Here is a tiny trained network, its code and every weight. The questions are about switching its units off for an input and a class, where a switched-off unit gives its printed mean instead of its output.

import numpy as np


def w(rows, s, z=0):
    codes = np.array(rows[::2]) - 128.0
    scale = np.full(codes.shape[1], s)
    scale[-1] = z or s
    return codes * scale


def norm(h):
    return h / np.sqrt((h * h).mean(-1, keepdims=True) + 1e-5)


def f(y):
    return y / 2 * (1 + np.tanh(0.7978845608 * (y + 0.044715 * y**3)))


def log_softmax(a):
    a = a - a.max(-1, keepdims=True)
    return a - np.log(np.exp(a).sum(-1, keepdims=True))


def net(x, mask):
    res = np.array(x, float).reshape(1, 6) / 4 @ E
    u = 0
    for l in range(4):
        y = f(norm(res) @ A[l][:, :-1].T + A[l][:, -1])
        res = res + np.where(mask[u : u + 16], y, B[l][:, -1]) @ B[l][:, :-1]
        u += 16
    return log_softmax(norm(res)[-1] @ U[:, :-1].T + U[:, -1])


A, B = {}, {}
E = w([
[83,92,140,54,145,253,146,158,135],'x0',
[254,108,102,160,238,156,95,241,53],'x1',
[81,238,30,113,64,129,151,207,66],'x2',
[65,173,155,144,182,135,78,114,111],'x3',
[167,207,148,117,160,140,180,115,168],'x4',
[127,132,196,70,103,68,92,234,189],'x5',
],0.0097)
A[0] = w([
[123,190,65,102,67,130,135,162,76,11],'L0N0',
[57,187,177,182,188,143,97,117,91,81],'L0N1',
[157,194,127,84,173,124,161,104,167,97],'L0N2',
[190,162,126,209,81,38,106,98,114,50],'L0N3',
[116,104,131,77,129,201,154,140,113,63],'L0N4',
[102,95,131,55,142,210,174,149,124,50],'L0N5',
[198,85,88,119,57,136,204,135,143,72],'L0N6',
[174,190,125,103,148,145,164,117,175,62],'L0N7',
[188,91,134,135,71,138,191,135,129,68],'L0N8',
[175,201,143,139,127,158,172,121,177,89],'L0N9',
[121,2,81,126,45,109,94,139,71,85],'L0N10',
[132,120,131,172,56,141,171,139,180,98],'L0N11',
[87,53,114,146,79,107,78,141,66,71],'L0N12',
[194,192,123,132,149,148,194,113,201,91],'L0N13',
[164,98,96,148,103,151,223,71,63,68],'L0N14',
[190,88,106,124,65,136,157,159,152,108],'L0N15',
],0.011,0.012)
B[0] = w([
[108,215,62,119,96,123,141,168,79,188],'L0N0',
[126,152,70,85,177,137,53,114,179,174],'L0N1',
[54,85,149,141,139,114,119,135,76,159],'L0N2',
[95,142,120,222,146,138,156,178,218,253],'L0N3',
[110,146,138,206,130,126,127,158,181,178],'L0N4',
[87,121,133,249,112,149,118,187,207,210],'L0N5',
[133,220,104,88,220,135,127,114,211,181],'L0N6',
[66,100,168,115,180,89,122,160,88,128],'L0N7',
[118,178,138,88,206,127,106,128,195,136],'L0N8',
[55,113,168,115,170,104,166,134,69,160],'L0N9',
[58,144,156,113,217,103,163,127,104,249],'L0N10',
[102,145,102,97,115,114,111,100,166,153],'L0N11',
[51,108,172,114,188,106,178,135,59,182],'L0N12',
[61,102,147,133,186,106,147,125,64,195],'L0N13',
[138,150,89,140,140,159,71,70,105,219],'L0N14',
[124,182,115,108,194,130,81,119,168,200],'L0N15',
],0.012,0.0033)
A[1] = w([
[162,121,145,111,85,110,132,168,157,29],'L1N0',
[145,173,76,93,71,134,161,153,77,22],'L1N1',
[131,93,138,91,108,229,173,154,145,49],'L1N2',
[142,135,200,48,87,62,137,212,145,56],'L1N3',
[207,123,101,130,184,115,102,175,70,71],'L1N4',
[120,131,153,92,124,183,147,153,115,55],'L1N5',
[122,149,138,142,150,143,45,147,111,39],'L1N6',
[127,133,108,163,125,157,131,93,98,34],'L1N7',
[149,117,81,159,128,175,164,56,94,19],'L1N8',
[133,134,179,97,114,97,110,192,163,64],'L1N9',
[171,58,152,128,161,131,130,71,170,18],'L1N10',
[171,61,151,127,164,115,170,75,159,23],'L1N11',
[77,143,125,111,94,117,74,87,155,86],'L1N12',
[188,49,157,111,129,130,143,78,150,3],'L1N13',
[73,117,124,144,131,116,7,133,108,22],'L1N14',
[138,153,85,61,174,112,50,104,172,75],'L1N15',
],0.013,0.0066)
B[1] = w([
[136,159,113,149,183,152,81,77,97,127],'L1N0',
[91,209,142,88,102,114,73,210,125,174],'L1N1',
[64,99,87,222,165,129,140,147,194,155],'L1N2',
[111,97,44,170,173,163,23,3,36,197],'L1N3',
[170,60,117,79,105,151,216,144,143,254],'L1N4',
[110,120,98,216,151,90,143,115,117,128],'L1N5',
[160,137,138,80,132,117,163,120,187,148],'L1N6',
[146,86,92,102,143,101,57,115,137,138],'L1N7',
[114,80,60,120,157,119,1,80,102,169],'L1N8',
[133,116,49,170,176,161,71,13,95,181],'L1N9',
[111,242,192,79,85,106,72,227,130,177],'L1N10',
[77,238,189,103,85,84,59,211,84,165],'L1N11',
[193,109,102,79,126,134,196,158,165,178],'L1N12',
[122,220,158,125,65,104,68,175,92,151],'L1N13',
[133,216,155,114,227,141,183,103,187,151],'L1N14',
[173,155,155,59,140,117,106,131,198,173],'L1N15',
],0.0096,0.0062)
A[2] = w([
[117,146,121,123,148,124,119,123,109,77],'L2N0',
[134,169,156,123,131,154,117,152,148,98],'L2N1',
[150,117,99,156,119,164,61,51,73,48],'L2N2',
[92,132,134,57,183,100,140,132,123,106],'L2N3',
[92,118,118,73,31,81,177,48,158,137],'L2N4',
[174,136,115,228,113,10,153,123,150,30],'L2N5',
[97,95,180,108,160,94,168,126,47,91],'L2N6',
[120,89,138,118,88,218,142,135,150,71],'L2N7',
[153,142,239,151,95,112,80,123,135,117],'L2N8',
[166,131,97,83,162,107,161,120,170,68],'L2N9',
[117,117,114,105,47,109,184,31,143,99],'L2N10',
[123,128,114,165,146,126,125,125,159,77],'L2N11',
[148,113,228,146,151,159,80,108,117,130],'L2N12',
[134,194,80,143,62,168,156,163,72,3],'L2N13',
[162,142,102,155,149,25,139,111,115,68],'L2N14',
[242,79,103,138,139,141,182,164,89,45],'L2N15',
],0.012,0.0074)
B[2] = w([
[135,133,146,115,133,107,133,114,135,131],'L2N0',
[149,124,93,129,120,108,170,138,126,168],'L2N1',
[158,90,114,116,113,101,72,48,126,228],'L2N2',
[150,118,127,120,147,100,180,110,146,255],'L2N3',
[194,104,189,131,160,198,125,156,92,242],'L2N4',
[63,107,125,213,154,177,107,158,190,226],'L2N5',
[93,107,122,108,113,98,168,98,75,196],'L2N6',
[129,160,156,173,136,134,103,149,141,153],'L2N7',
[113,189,59,101,89,104,145,196,80,211],'L2N8',
[149,147,119,107,118,143,141,119,154,171],'L2N9',
[152,112,190,113,141,187,119,182,104,196],'L2N10',
[138,129,135,139,131,144,115,124,157,157],'L2N11',
[70,164,73,108,83,85,133,165,124,243],'L2N12',
[115,147,150,120,77,55,105,144,128,213],'L2N13',
[87,147,155,131,195,200,103,123,124,187],'L2N14',
[149,124,246,115,91,192,107,117,123,249],'L2N15',
],0.014,0.0035)
A[3] = w([
[88,76,123,112,103,126,127,143,185,3],'L3N0',
[118,54,160,122,154,131,131,112,164,143],'L3N1',
[126,145,74,102,71,100,134,161,78,62],'L3N2',
[81,106,96,224,102,164,147,175,177,68],'L3N3',
[106,127,122,248,85,142,152,137,183,28],'L3N4',
[201,76,174,118,70,171,148,145,106,5],'L3N5',
[169,173,95,105,141,127,150,94,197,75],'L3N6',
[74,97,160,153,199,69,175,81,72,65],'L3N7',
[176,96,45,143,124,90,99,54,146,34],'L3N8',
[130,63,111,245,106,146,135,123,198,8],'L3N9',
[128,102,136,185,134,104,97,98,88,6],'L3N10',
[196,95,98,163,183,100,151,178,91,36],'L3N11',
[142,126,148,134,82,95,223,158,131,220],'L3N12',
[155,142,169,171,118,77,144,113,164,20],'L3N13',
[114,93,148,114,71,63,141,104,161,95],'L3N14',
[216,70,172,116,43,164,171,132,114,30],'L3N15',
],0.012,0.0045)
B[3] = w([
[102,181,129,149,168,143,127,145,133,124],'L3N0',
[129,234,110,141,76,89,149,171,57,185],'L3N1',
[135,135,174,105,59,35,124,92,172,199],'L3N2',
[166,43,131,213,121,63,114,118,212,253],'L3N3',
[151,37,92,209,115,126,147,210,209,216],'L3N4',
[200,126,219,83,51,219,124,119,124,178],'L3N5',
[210,63,86,111,134,76,156,127,190,164],'L3N6',
[127,58,108,124,89,125,235,94,49,210],'L3N7',
[134,61,110,112,48,158,49,28,108,165],'L3N8',
[111,165,103,171,51,17,129,205,140,208],'L3N9',
[117,79,94,102,141,126,100,93,117,135],'L3N10',
[66,196,222,145,151,185,133,84,85,138],'L3N11',
[130,32,16,120,64,153,75,28,73,185],'L3N12',
[109,120,112,152,150,137,164,128,154,117],'L3N13',
[171,169,143,131,159,99,173,181,67,116],'L3N14',
[241,88,254,109,79,205,181,92,103,180],'L3N15',
],0.0086,0.0067)
U = w([
[83,114,115,252,135,137,119,181,189,254],'0',
[108,207,104,86,52,55,126,195,94,188],'1',
[199,107,206,102,99,203,146,139,102,125],'2',
[68,95,134,125,188,103,211,99,58,40],'3',
[150,105,60,121,141,129,39,41,123,8],'4',
[164,177,103,88,195,118,162,129,209,200],'5',
[191,59,58,144,71,59,186,111,153,71],'6',
],0.02,0.0018)

Each question gives the input, the list of numbers given to net, and the class t.
The units are the neurons (one row each of A and B). Each row of codes is followed by its name. A weight is (code - 128) times the scale printed after its matrix; where a second scale follows, it is the last column's (A, B and U).
mask holds one flag per neuron, layer by layer. A switched-off neuron (its flag False) gives its mean, the last column of its row in B, instead of its output. The means were averaged over made-up inputs and are rounded, as every weight is.
A unit's drop is (log p(t) with every unit on - log p(t) with that unit switched off) / (log p(t) with every unit on - log p(t) with every unit switched off).
The circuit of an input: a set's keep is (log p(t) with only the set's units on - log p(t) with every unit switched off) / (log p(t) with every unit on - log p(t) with every unit switched off). Starting from the 12 units with the biggest drops (on a tie, the unit counted first), units are removed one at a time, each time the one whose removal leaves the highest keep (on an exact tie, the one counted first), for as long as the keep stays at least 0.8.
circuit, biggest first: the units of the circuit, biggest drop first
unit that matters most: the unit with the biggest drop
k most important neurons: the k neurons with the biggest drops, biggest first
k most important neurons of layer l: the k neurons of layer l with the biggest drops, biggest first
input [-7,3,5,-2,-1,7], class 0: 2 most important neurons : (L0N3; L2N5)
input [-6,6,0,-8,-7,-5], class 5: 3 most important neurons : (L0N6; L0N15; L0N10)
input [-8,-2,-6,1,1,-7], class 0: circuit, biggest first : (L2N5)
input [-6,-2,4,2,7,-2], class 3: 3 most important neurons of layer 0 : (L0N9; L0N13; L0N2)
input [-6,-8,1,-7,1,8], class 2: 2 most important neurons : (L2N4; L2N10)
input [3,-3,-7,-5,7,5], class 1: circuit, biggest first : (L1N11; L2N8)
input [5,-1,-3,-8,8,-1], class 3: 2 most important neurons : (L0N13; L0N9)
input [-8,-8,6,-8,-7,-7], class 0: circuit, biggest first : (L0N3; L2N5)
input [-3,7,0,4,-4,6], class 2: circuit, biggest first : (L1N4; L2N15)
input [2,7,-2,2,-7,-4], class 2: circuit, biggest first : (L2N15; L1N4)
input [6,7,1,2,8,-1], class 3: 3 most important neurons : (L0N13; L0N9; L0N2)
input [-2,8,7,-2,6,3], class 2: 2 most important neurons : (L1N4; L2N15)
input [-5,-7,-1,8,3,8], class 4: circuit, biggest first : (L1N3; L1N9)
input [3,-6,0,7,5,-1], class 5: circuit, biggest first : (L0N1; L1N15)
input [7,-8,-4,-4,1,-7], class 2: 3 most important neurons : (L2N4; L2N10; L0N3)
input [-4,-7,2,8,-4,6], class 5: unit that matters most : L1N14
input [8,1,5,-8,-5,-4], class 0: 2 most important neurons of layer 0 : (L0N5; L0N4)
input [-7,2,-4,1,7,-8], class 4: 4 most important neurons : (L0N14; L1N8; L2N2; L0N5)
input [6,6,6,-2,5,4], class 0: circuit, biggest first : (L0N5; L1N2)
input [7,1,8,-7,-6,-7], class 1: 3 most important neurons of layer 0 : (L0N0; L0N3; L0N14)
input [5,-7,5,3,5,0], class 2: circuit, biggest first : (L2N4)
input [-3,8,-8,7,-2,-3], class 1: 3 most important neurons : (L1N10; L1N11; L2N8)
input [-8,-5,-8,5,2,-4], class 0: 2 most important neurons : (L0N3; L2N5)
input [8,-3,-8,3,-8,-3], class 0: 2 most important neurons : (L0N5; L1N2)
input [-2,6,3,-6,-7,4], class 3: 2 most important neurons of layer 0 : (L0N10; L0N12)
input [-1,2,-3,-5,3,-4], class 5: 2 most important neurons : (L0N6; L0N8)
input [6,3,-2,1,-8,-2], class 3: circuit, biggest first : (L0N10)
input [-7,-2,-3,-8,7,-8], class 4: 2 most important neurons : (L0N14; L1N8)
